Below is a small trained network, with its code and all its weights. Each question gives an input and a class and asks what happens when units are switched off, that is, made to give their printed mean instead of their output.

import numpy as np


def w(rows, s, z=0):
    codes = np.array(rows[::2]) - 128.0
    scale = np.full(codes.shape[1], s)
    scale[-1] = z or s
    return codes * scale


def norm(h):
    return h / np.sqrt((h * h).mean(-1, keepdims=True) + 1e-5)


def f(y):
    return np.maximum(y, 0)


def log_softmax(a):
    a = a - a.max(-1, keepdims=True)
    return a - np.log(np.exp(a).sum(-1, keepdims=True))


def net(x, mask):
    res = np.array(x, float).reshape(1, 4) / 4 @ E
    u = 0
    for l in range(3):
        y = f(norm(res) @ A[l][:, :-1].T + A[l][:, -1])
        res = res + np.where(mask[u : u + 7], y, B[l][:, -1]) @ B[l][:, :-1]
        u += 7
    return log_softmax(norm(res)[-1] @ U[:, :-1].T + U[:, -1])


A, B = {}, {}
E = w([
[125,119,152,36,180,219,3,131,57,133,92,75],'x0',
[136,48,86,134,141,240,156,127,93,157,126,158],'x1',
[177,157,61,161,163,154,118,139,83,73,64,134],'x2',
[162,229,154,129,117,149,166,140,101,117,25,86],'x3',
],0.0082)
A[0] = w([
[156,142,79,78,185,50,197,94,85,136,100,66,62],'0.n0',
[242,167,81,126,87,164,155,145,145,116,144,202,7],'0.n1',
[106,111,168,84,147,137,158,128,138,238,91,152,195],'0.n2',
[138,139,81,124,186,91,237,129,55,138,109,149,81],'0.n3',
[148,53,135,96,180,109,25,161,99,112,178,133,212],'0.n4',
[99,117,165,175,59,120,71,150,253,136,143,99,187],'0.n5',
[59,88,66,174,118,172,189,105,181,146,156,158,145],'0.n6',
],0.0058,0.0016)
B[0] = w([
[168,104,113,250,153,119,211,136,181,151,51,100,172],'0.n0',
[97,84,103,113,182,119,81,158,106,169,146,86,174],'0.n1',
[171,87,157,138,48,117,173,150,121,175,140,74,191],'0.n2',
[114,120,79,193,158,62,116,121,142,121,30,167,186],'0.n3',
[164,113,77,149,191,110,82,95,254,163,29,163,253],'0.n4',
[92,156,122,96,71,145,136,235,113,106,144,69,217],'0.n5',
[72,106,121,95,108,106,124,148,98,89,94,97,227],'0.n6',
],0.0081,0.0054)
A[1] = w([
[84,63,61,116,93,144,199,132,55,118,134,174,65],'1.n0',
[80,112,178,168,9,99,191,108,91,154,159,73,135],'1.n1',
[88,116,184,124,104,13,68,131,160,144,182,90,254],'1.n2',
[188,189,101,178,71,133,148,226,171,107,95,44,250],'1.n3',
[135,83,69,79,151,101,187,79,189,217,127,142,254],'1.n4',
[99,109,55,108,180,108,143,145,33,117,175,205,36],'1.n5',
[198,78,207,82,180,148,33,3,167,163,125,149,217],'1.n6',
],0.0061,0.00089)
B[1] = w([
[101,135,125,39,37,46,93,127,178,85,152,27,179],'1.n0',
[255,129,227,94,59,183,119,159,179,123,94,140,211],'1.n1',
[198,137,72,85,155,142,190,70,77,138,102,243,217],'1.n2',
[111,78,162,103,193,184,163,146,66,126,227,167,255],'1.n3',
[134,198,204,130,173,172,121,94,106,144,86,158,197],'1.n4',
[82,163,206,80,64,226,166,12,136,60,128,87,151],'1.n5',
[130,92,42,180,252,184,48,87,186,175,24,77,216],'1.n6',
],0.0075,0.0076)
A[2] = w([
[146,143,75,146,205,90,162,133,165,136,82,164,205],'2.n0',
[115,142,104,50,83,162,161,137,106,125,99,76,252],'2.n1',
[139,146,150,61,69,164,77,138,106,152,121,78,166],'2.n2',
[121,129,182,115,95,142,108,100,144,201,125,126,246],'2.n3',
[84,167,81,99,142,141,94,89,158,130,106,129,148],'2.n4',
[125,121,116,254,114,69,162,176,95,107,109,172,186],'2.n5',
[100,97,170,62,142,138,86,83,174,119,149,144,183],'2.n6',
],0.0095,0.0012)
B[2] = w([
[102,158,135,106,107,177,75,142,117,221,124,95,254],'2.n0',
[180,133,142,171,122,58,138,54,176,95,173,219,202],'2.n1',
[130,69,103,141,55,102,169,199,142,93,175,153,192],'2.n2',
[165,34,71,168,16,144,176,226,183,138,91,89,183],'2.n3',
[87,156,117,254,103,84,145,147,144,184,169,47,199],'2.n4',
[171,48,75,132,122,172,52,130,160,125,126,65,202],'2.n5',
[179,190,118,129,212,171,123,156,84,164,123,102,194],'2.n6',
],0.0076,0.0091)
U = w([
[102,187,227,136,146,140,154,148,6,38,144,183,123],'0',
[225,53,152,102,2,129,188,188,186,84,182,177,151],'1',
[24,95,83,203,102,60,137,42,162,43,145,115,98],'2',
[149,98,48,208,176,213,39,168,142,182,85,41,170],'3',
[80,194,119,46,161,109,102,127,115,183,203,206,88],'4',
[20,130,193,88,102,119,53,123,94,80,174,152,3],'5',
],0.0096,0.0052)

Each question gives the input, the list of numbers given to net, and the class t.
The units are the neurons (one row each of A and B). Each row of codes is followed by its name. A weight is (code - 128) times the scale printed after its matrix; where a second scale follows, it is the last column's (A, B and U).
mask holds one flag per neuron, layer by layer. A switched-off neuron (its flag False) gives its mean, the last column of its row in B, instead of its output. The means were averaged over made-up inputs and are rounded, as every weight is.
A unit's drop is (log p(t) with every unit on - log p(t) with that unit switched off) / (log p(t) with every unit on - log p(t) with every unit switched off).
The circuit of an input: a set's keep is (log p(t) with only the set's units on - log p(t) with every unit switched off) / (log p(t) with every unit on - log p(t) with every unit switched off). Starting from the 12 units with the biggest drops (on a tie, the unit counted first), units are removed one at a time, each time the one whose removal leaves the highest keep (on an exact tie, the one counted first), for as long as the keep stays at least 0.8.
units of the circuit, in order: the units of the circuit, biggest drop first
unit that matters most: the unit with the biggest drop
top k neurons: the k neurons with the biggest drops, biggest first
k most important neurons of layer l: the k neurons of layer l with the biggest drops, biggest first
drop when u is switched off: that unit's drop, to one decimal
input [-6,8,2,3], class 2: top 2 neurons -> (0.n3; 1.n0)
input [-4,-3,4,-7], class 2: 4 most important neurons of layer 0 -> (0.n2; 0.n6; 0.n0; 0.n4)
input [-6,5,8,-7], class 2: unit that matters most -> 1.n5
input [4,-5,-2,5], class 1: units of the circuit, in order -> (0.n4; 2.n2)
input [-3,6,-1,6], class 1: 2 most important neurons of layer 1 -> (1.n0; 1.n6)
input [-1,1,0,-2], class 1: 4 most important neurons of layer 0 -> (0.n6; 0.n3; 0.n5; 0.n1)
input [-2,7,0,6], class 1: top 2 neurons -> (0.n4; 1.n0)
input [2,-8,2,7], class 0: top 4 neurons -> (0.n4; 1.n6; 1.n3; 0.n3)
input [0,-4,-4,-2], class 1: top 2 neurons -> (0.n5; 1.n1)
input [6,-7,2,8], class 0: top 2 neurons -> (0.n4; 1.n6)
input [4,-8,5,8], class 0: top 3 neurons -> (0.n4; 1.n6; 1.n3)
input [-8,5,2,1], class 2: 2 most important neurons of layer 1 -> (1.n0; 1.n5)
input [-2,-2,-2,-8], class 4: 2 most important neurons of layer 0 -> (0.n4; 0.n5)
input [-4,7,3,-5], class 2: unit that matters most -> 1.n1
input [-8,7,8,0], class 2: 3 most important neurons of layer 0 -> (0.n4; 0.n6; 0.n0)
input [-2,2,5,-3], class 2: 2 most important neurons of layer 0 -> (0.n6; 0.n4)
input [4,-8,-1,1], class 4: 2 most important neurons of layer 2 -> (2.n5; 2.n3)
input [3,-6,4,6], class 0: 2 most important neurons of layer 0 -> (0.n4; 0.n3)
input [2,-4,-2,5], class 1: drop when 0.n4 is switched off -> 0.6
input [-3,3,1,0], class 2: drop when 0.n3 is switched off -> 0.2
input [-1,-5,-5,6], class 1: most important neuron of layer 1 -> (1.n1)
